[[  5  57 -67  37  65]
 [-65  43  15  45 -32]
 [  8  22  57  50  28]
 [-34  12 -15 -29 -62]]
=>
[[  5 -65   8 -34]
 [ 57  43  22  12]
 [-67  15  57 -15]
 [ 37  45  50 -29]
 [ 65 -32  28 -62]]

[[ 38  11   1  10 -59  -1  -7 -29  10]
 [ 10  -6  40 -16  35  45  39  30 -16]
 [-14  29 -38   7  26 -38  56  41  41]
 [-34 -56   7  33   7 -48  41 -57   0]
 [ 44  15  29 -41 -46 -39 -41  49  16]
 [-41  28  37  51   1  24 -49  43  10]]
=>
[[ 38  10 -14 -34  44 -41]
 [ 11  -6  29 -56  15  28]
 [  1  40 -38   7  29  37]
 [ 10 -16   7  33 -41  51]
 [-59  35  26   7 -46   1]
 [ -1  45 -38 -48 -39  24]
 [ -7  39  56  41 -41 -49]
 [-29  30  41 -57  49  43]
 [ 10 -16  41   0  16  10]]

[[ 70  64]
 [ 40  35]
 [-57 -53]
 [-57 -56]
 [ 78  75]
 [ 62  50]]
=>
[[ 70  40 -57 -57  78  62]
 [ 64  35 -53 -56  75  50]]

[[ -2  -1  -1  -3  -1  -2]
 [-11  -1  -6 -17   0  11]
 [ 36 -15   8  59  13 -26]
 [ -4   3   0  -7  -4  -1]
 [ 33 -15   7  56  15 -20]
 [-14  13   3 -21 -14   5]
 [-19   4  -7 -31  -4  15]
 [ 22 -13   3  39  11 -13]
 [  6   0   2   9   2  -2]]
=>
[[ -2 -11  36  -4  33 -14 -19  22   6]
 [ -1  -1 -15   3 -15  13   4 -13   0]
 [ -1  -6   8   0   7   3  -7   3   2]
 [ -3 -17  59  -7  56 -21 -31  39   9]
 [ -1   0  13  -4  15 -14  -4  11   2]
 [ -2  11 -26  -1 -20   5  15 -13  -2]]

[[  5  -5 -14   5  -7 -48  -1]
 [  0  -8  -6  -2  20  -8  -2]
 [ -1 -12 -23  -7  -6  12  -5]
 [ -6   4   5 -16  -3 -34   2]
 [ -9  -6 -26  -2  13  -8  11]
 [ -8  14 -42  -4  -2  13  17]
 [  8  -3  10  13   1 -63  16]
 [ 15  10   5  -5  19  21  10]
 [ -5  10  17  -6  26  11   0]
 [ -1   0 -12  -1 -18  -4 -10]]
=>
[[  5   0  -1  -6  -9  -8   8  15  -5  -1]
 [ -5  -8 -12   4  -6  14  -3  10  10   0]
 [-14  -6 -23   5 -26 -42  10   5  17 -12]
 [  5  -2  -7 -16  -2  -4  13  -5  -6  -1]
 [ -7  20  -6  -3  13  -2   1  19  26 -18]
 [-48  -8  12 -34  -8  13 -63  21  11  -4]
 [ -1  -2  -5   2  11  17  16  10   0 -10]]

[[  8  34  -2  17  25   1 -29  -5 -35  -9 -19  20   3  14]
 [-23 -40  -1  -2 -25  -7  -2   4 -11 -12   7   0  34  11]
 [ 28 -29   9  -3  28   2  36   0  23 -15  51   1 -29   6]
 [-54 -11  13  10 -32  12  53  32  -6   9  56 -11  20 -58]]
=>
[[  8 -23  28 -54]
 [ 34 -40 -29 -11]
 [ -2  -1   9  13]
 [ 17  -2  -3  10]
 [ 25 -25  28 -32]
 [  1  -7   2  12]
 [-29  -2  36  53]
 [ -5   4   0  32]
 [-35 -11  23  -6]
 [ -9 -12 -15   9]
 [-19   7  51  56]
 [ 20   0   1 -11]
 [  3  34 -29  20]
 [ 14  11   6 -58]]
---
[[-70 -27]
 [ 54   8]
 [-36   1]
 [ 60 -32]]
=>
[-70   8]

[[75 43]
 [ 2 -9]]
=>
[75 -9]

[[-23  10 -22]
 [-65 -25  41]]
=>
[-23 -25]

[[ -6 -11 -16  17]
 [ 41  29 -75 -14]
 [-70 -65  61  58]]
=>
[-6 29 61]

[[-10  16]
 [ 13 -43]
 [ 31  31]
 [ 10 -60]]
=>
[-10 -43]

[[ -7  63  30  42 -20]
 [-17  74  -5  22 -28]]
=>
[-7 74]
---
[[-30  11 -59  45]
 [-10 -46 -21  20]]
=>
[ 45 -21]

[[ 37 -24  24  44  39]
 [ 26 -18  21  30  27]
 [-58  24 -51 -73 -56]]
=>
[ 39  30 -51]

[[-61 -18 -10  27 -44]
 [-45 -15  14  50 -36]]
=>
[-44  50]

[[-56  29  -2  28  27]
 [-16   3 -10 -53   4]]
=>
[ 27 -53]

[[-78  36 -63  40]
 [-29  40 -29  46]
 [ 36 -31  27 -49]
 [ 53 -43  50 -39]
 [-43  32 -47  50]]
=>
[ 40 -29 -31  53]

[[  8   3  13 -42]
 [ 61 -27 -15  31]
 [-17 -19   9  -6]]
=>
[-42 -15 -19]

[[ 62  30 -22 -29  16]
 [ 35  17  10 -20  -2]
 [ 25   8 -26   5  13]
 [-17  -2 -28  -1  18]
 [-32 -12  33  -2 -18]]
=>
[ 16 -20 -26  -2 -32]

[[ 18  19   3]
 [-46 -65  33]
 [  9 -11   1]
 [-17 -13 -40]
 [ 39  18 -20]]
=>
[  3 -65   9]
---
[[ -8 -13 -17 -34  53   6  -9  -2   9  33]
 [-13  -8 -18 -61  44 -34 -20 -19 -13  39]
 [ -9  16 -17 -30  35  -1 -43   7  22   4]]
=>
[[ -9  16 -17 -30  35  -1 -43   7  22   4]
 [-13  -8 -18 -61  44 -34 -20 -19 -13  39]
 [ -8 -13 -17 -34  53   6  -9  -2   9  33]]

[[-19 -62  36  62  -9]
 [ 11 -53 -51  70  18]]
=>
[[ 11 -53 -51  70  18]
 [-19 -62  36  62  -9]]

[[  2 -24 -75  -6  52  24 -22 -33]
 [  3 -13 -52   5  18   4 -55 -22]]
=>
[[  3 -13 -52   5  18   4 -55 -22]
 [  2 -24 -75  -6  52  24 -22 -33]]

[[-34   0  40 -36 -37 -40  27 -62 -45   5 -10 -39]
 [-17  11  33 -70 -18 -18  25 -27   6  -5  11 -28]]
=>
[[-17  11  33 -70 -18 -18  25 -27   6  -5  11 -28]
 [-34   0  40 -36 -37 -40  27 -62 -45   5 -10 -39]]

[[-38 -12 -46  21  28  -2  44 -21 -33 -58   8 -73]
 [-57  18  11   7  -5 -69   6 -77 -53 -40  27 -19]]
=>
[[-57  18  11   7  -5 -69   6 -77 -53 -40  27 -19]
 [-38 -12 -46  21  28  -2  44 -21 -33 -58   8 -73]]

[[ 28  -2 -16 -35 -30  30  21  19  -4  39  20 -53  30 -16  20 -25]
 [-28  15  16  31  30 -29 -20 -29   1 -33 -23  47 -26  19 -34  19]
 [-31  27  40  -2  39  -8 -23 -22 -33   0 -28  38   5  43 -30   7]
 [-11  32  35 -31  27  52 -18 -26 -33  59 -16 -25  51  34 -10 -19]]
=>
[[-11  32  35 -31  27  52 -18 -26 -33  59 -16 -25  51  34 -10 -19]
 [-31  27  40  -2  39  -8 -23 -22 -33   0 -28  38   5  43 -30   7]
 [-28  15  16  31  30 -29 -20 -29   1 -33 -23  47 -26  19 -34  19]
 [ 28  -2 -16 -35 -30  30  21  19  -4  39  20 -53  30 -16  20 -25]]

[[ -3 -18 -12   6  15  12 -21   6  33  -6  -4 -14  39   3 -25]
 [-21 -13 -36  -5  32  31 -28  25  57 -19 -17 -34  63  -9 -24]
 [ 35  31  42   5 -20 -20  36 -14 -68  10   7  37 -66  13  31]]
=>
[[ 35  31  42   5 -20 -20  36 -14 -68  10   7  37 -66  13  31]
 [-21 -13 -36  -5  32  31 -28  25  57 -19 -17 -34  63  -9 -24]
 [ -3 -18 -12   6  15  12 -21   6  33  -6  -4 -14  39   3 -25]]

[[-38 -33]
 [ 44  11]
 [ 59  17]]
=>
[[ 59  17]
 [ 44  11]
 [-38 -33]]
